Below is a small trained network, with its code and all its weights. Each question gives an input and a class and asks what happens when units are switched off, that is, made to give their printed mean instead of their output.

import numpy as np


def w(rows, s, z=0):
    codes = np.array(rows[::2]) - 128.0
    scale = np.full(codes.shape[1], s)
    scale[-1] = z or s
    return codes * scale


def f(y):
    return y / 2 * (1 + np.tanh(0.7978845608 * (y + 0.044715 * y**3)))


def log_softmax(a):
    a = a - a.max(-1, keepdims=True)
    return a - np.log(np.exp(a).sum(-1, keepdims=True))


def net(x, mask):
    res = np.array(x, float).reshape(1, 2) / 4 @ E
    y = f(res @ A[0][:, :-1].T + A[0][:, -1])
    res = res + np.where(mask, y, B[0][:, -1]) @ B[0][:, :-1]
    return log_softmax(res[-1] @ U[:, :-1].T + U[:, -1])


A, B = {}, {}
E = w([
[50,147,246,121,102,155,18],'x0',
[138,21,224,135,255,113,208],'x1',
],0.0078)
A[0] = w([
[222,109,96,105,125,131,120,22],'n1',
[176,111,88,128,111,139,214,69],'n2',
[91,134,148,244,155,146,151,38],'n3',
[96,148,84,69,66,131,125,2],'n4',
[70,116,167,111,95,215,112,18],'n5',
[113,186,100,29,93,94,89,5],'n6',
[106,117,228,172,136,221,75,46],'n7',
[138,29,228,137,177,125,122,52],'n8',
],0.011,0.0057)
B[0] = w([
[132,115,54,144,195,188,158,144],'n1',
[123,155,50,131,148,169,47,204],'n2',
[26,154,15,83,160,92,195,126],'n3',
[55,177,133,27,131,75,253,171],'n4',
[80,149,62,151,192,167,148,163],'n5',
[53,173,119,67,143,53,165,182],'n6',
[119,119,46,173,231,199,89,222],'n7',
[136,163,127,51,57,52,152,254],'n8',
],0.011,0.0074)
U = w([
[88,118,19,145,234,204,88,84],'0',
[95,141,155,11,81,2,175,2],'1',
[198,105,180,120,61,74,16,220],'2',
],0.0097,0.0059)

Each question gives the input, the list of numbers given to net, and the class t.
The units are the neurons (one row each of A and B). Each row of codes is followed by its name. A weight is (code - 128) times the scale printed after its matrix; where a second scale follows, it is the last column's (A, B and U).
mask holds one flag per neuron, in row order. A switched-off neuron (its flag False) gives its mean, the last column of its row in B, instead of its output. The means were averaged over made-up inputs and are rounded, as every weight is.
A unit's drop is (log p(t) with every unit on - log p(t) with that unit switched off) / (log p(t) with every unit on - log p(t) with every unit switched off).
The circuit of an input: a set's keep is (log p(t) with only the set's units on - log p(t) with every unit switched off) / (log p(t) with every unit on - log p(t) with every unit switched off). Starting from all 8 units, units are removed one at a time, each time the one whose removal leaves the highest keep (on an exact tie, the one counted first), for as long as the keep stays at least 0.8.
units of the circuit, in order: the units of the circuit, biggest drop first
k most important neurons: the k neurons with the biggest drops, biggest first
drop when u is switched off: that unit's drop, to one decimal
input [3,-2], class 2: most important neuron => (n2)
input [1,3], class 2: 3 most important neurons => (n4, n6, n5)
input [0,2], class 2: units of the circuit, in order => (n4, n6, n7)
input [-2,-1], class 2: 2 most important neurons => (n7, n5)
input [1,-4], class 1: 2 most important neurons => (n7, n2)
input [6,-8], class 1: 2 most important neurons => (n4, n6)
input [-3,-2], class 2: 2 most important neurons => (n7, n5)
input [2,3], class 2: 2 most important neurons => (n4, n6)
input [7,-7], class 0: 3 most important neurons => (n7, n5, n8)
input [-2,1], class 2: 3 most important neurons => (n7, n5, n4)
input [-2,-4], class 1: 3 most important neurons => (n7, n2, n4)
input [8,-7], class 0: drop when n8 is switched off => 0.1
input [3,2], class 2: drop when n6 is switched off => 0.2
input [2,-4], class 1: units of the circuit, in order => (n7)
input [8,-6], class 0: drop when n7 is switched off => 0.5
